Below is a small trained network, with its code and all its weights. Each question gives an input and a class and asks what happens when units are switched off, that is, made to give their printed mean instead of their output.

import numpy as np


def w(rows, s, z=0):
    codes = np.array(rows[::2]) - 128.0
    scale = np.full(codes.shape[1], s)
    scale[-1] = z or s
    return codes * scale


def norm(h):
    return h / np.sqrt((h * h).mean(-1, keepdims=True) + 1e-5)


def f(y):
    return np.maximum(y, 0)


def log_softmax(a):
    a = a - a.max(-1, keepdims=True)
    return a - np.log(np.exp(a).sum(-1, keepdims=True))


def net(x, mask):
    res = np.array(x, float).reshape(1, 4) / 4 @ E
    u = 0
    for l in range(4):
        y = f(norm(res) @ A[l][:, :-1].T + A[l][:, -1])
        res = res + np.where(mask[u : u + 5], y, B[l][:, -1]) @ B[l][:, :-1]
        u += 5
    return log_softmax(norm(res)[-1] @ U[:, :-1].T + U[:, -1])


A, B = {}, {}
E = w([
[115,146,76,133,125,88,113,197,98,9],'x0',
[132,131,140,130,95,120,143,118,104,131],'x1',
[24,121,163,99,175,156,147,90,84,102],'x2',
[118,126,65,204,150,132,244,77,137,116],'x3',
],0.011)
A[0] = w([
[96,87,81,170,111,176,230,96,185,228,75],'L0N1',
[20,168,188,92,153,152,167,172,92,135,66],'L0N2',
[33,83,116,131,143,184,210,79,147,100,46],'L0N3',
[183,97,253,123,171,221,90,89,117,241,139],'L0N4',
[148,126,106,214,154,125,184,62,148,49,3],'L0N5',
],0.0068,0.0034)
B[0] = w([
[128,137,163,95,152,60,133,130,203,95,215],'L0N1',
[169,103,95,111,82,132,126,27,187,80,185],'L0N2',
[92,150,183,122,155,125,147,163,113,192,188],'L0N3',
[139,131,68,195,132,175,138,133,73,108,253],'L0N4',
[215,131,96,106,93,251,70,107,75,126,184],'L0N5',
],0.011,0.0076)
A[1] = w([
[180,150,98,170,130,147,101,197,81,142,10],'L1N1',
[57,98,114,111,179,201,120,115,2,92,4],'L1N2',
[53,88,193,72,167,128,156,139,150,88,2],'L1N3',
[123,113,162,135,107,151,68,110,148,229,72],'L1N4',
[74,52,161,26,154,16,94,109,164,67,3],'L1N5',
],0.0094,0.0022)
B[1] = w([
[67,45,98,52,193,120,234,122,93,170,255],'L1N1',
[133,181,165,169,20,173,84,124,251,151,255],'L1N2',
[147,178,109,184,137,125,135,142,65,108,180],'L1N3',
[158,92,127,183,136,204,151,148,125,103,181],'L1N4',
[208,113,131,141,56,83,138,146,28,94,212],'L1N5',
],0.011,0.0065)
A[2] = w([
[132,113,153,63,60,118,116,188,137,110,98],'L2N1',
[149,110,114,166,96,169,59,151,128,80,5],'L2N2',
[113,65,131,18,145,2,64,121,103,120,9],'L2N3',
[192,102,145,137,133,95,102,85,153,206,110],'L2N4',
[144,89,207,165,115,161,123,144,139,163,189],'L2N5',
],0.0091,0.0027)
B[2] = w([
[114,96,125,116,169,17,168,131,125,148,250],'L2N1',
[109,188,95,111,184,79,105,1,107,152,231],'L2N2',
[87,207,195,225,211,115,145,216,170,158,228],'L2N3',
[96,176,94,136,74,87,66,171,147,44,217],'L2N4',
[151,124,141,34,109,146,86,122,110,93,252],'L2N5',
],0.0098,0.004)
A[3] = w([
[104,200,116,191,90,78,177,248,201,108,138],'L3N1',
[148,124,118,79,189,133,41,136,108,69,6],'L3N2',
[201,201,79,204,69,156,106,143,233,63,202],'L3N3',
[153,1,14,87,171,222,191,185,57,144,59],'L3N4',
[14,194,222,138,198,202,119,20,53,123,6],'L3N5',
],0.0065,0.0014)
B[3] = w([
[104,115,170,104,114,188,125,64,214,207,198],'L3N1',
[86,80,117,220,64,153,140,80,122,118,139],'L3N2',
[97,62,103,81,135,179,74,86,124,145,245],'L3N3',
[179,248,87,188,65,13,93,172,18,10,255],'L3N4',
[105,75,167,105,254,78,160,225,149,189,175],'L3N5',
],0.0096,0.0086)
U = w([
[209,170,82,148,50,87,115,135,50,50,4],'0',
[115,131,139,111,91,252,101,48,196,143,212],'1',
[108,97,193,121,214,90,231,208,133,184,119],'2',
],0.017,0.00035)

Each question gives the input, the list of numbers given to net, and the class t.
The units are the neurons (one row each of A and B). Each row of codes is followed by its name. A weight is (code - 128) times the scale printed after its matrix; where a second scale follows, it is the last column's (A, B and U).
mask holds one flag per neuron, layer by layer. A switched-off neuron (its flag False) gives its mean, the last column of its row in B, instead of its output. The means were averaged over made-up inputs and are rounded, as every weight is.
A unit's drop is (log p(t) with every unit on - log p(t) with that unit switched off) / (log p(t) with every unit on - log p(t) with every unit switched off).
The circuit of an input: a set's keep is (log p(t) with only the set's units on - log p(t) with every unit switched off) / (log p(t) with every unit on - log p(t) with every unit switched off). Starting from the 12 units with the biggest drops (on a tie, the unit counted first), units are removed one at a time, each time the one whose removal leaves the highest keep (on an exact tie, the one counted first), for as long as the keep stays at least 0.8.
circuit, biggest first: the units of the circuit, biggest drop first
unit that matters most: the unit with the biggest drop
top k neurons: the k neurons with the biggest drops, biggest first
k most important neurons of layer l: the k neurons of layer l with the biggest drops, biggest first
drop when u is switched off: that unit's drop, to one decimal
input [-7,4,0,-4], class 0: circuit, biggest first => [L0N4]
input [-8,-7,4,1], class 2: top 4 neurons => [L3N5; L0N1; L0N5; L0N3]
input [-2,7,2,4], class 2: top 2 neurons => [L0N1; L0N3]
input [-4,4,8,8], class 2: top 2 neurons => [L3N5; L0N1]
input [-7,3,-1,0], class 0: top 3 neurons => [L1N2; L0N4; L0N2]
input [0,0,-7,2], class 1: top 2 neurons => [L0N4; L2N4]
input [0,3,0,8], class 1: 4 most important neurons of layer 0 => [L0N4; L0N5; L0N1; L0N3]
input [0,-1,-8,1], class 1: top 2 neurons => [L0N4; L0N5]
input [-1,-6,-1,3], class 1: top 2 neurons => [L0N1; L0N5]
input [-3,5,-1,6], class 1: top 2 neurons => [L0N1; L1N1]
input [-2,-2,-8,5], class 1: drop when L0N5 is switched off => 0.0
input [-2,-4,1,-2], class 1: drop when L1N2 is switched off => 3.9
input [1,4,2,4], class 1: drop when L0N5 is switched off => 1.6
input [2,-7,-5,-4], class 2: unit that matters most => L2N3
input [1,-6,0,-1], class 2: 2 most important neurons of layer 2 => [L2N3; L2N5]
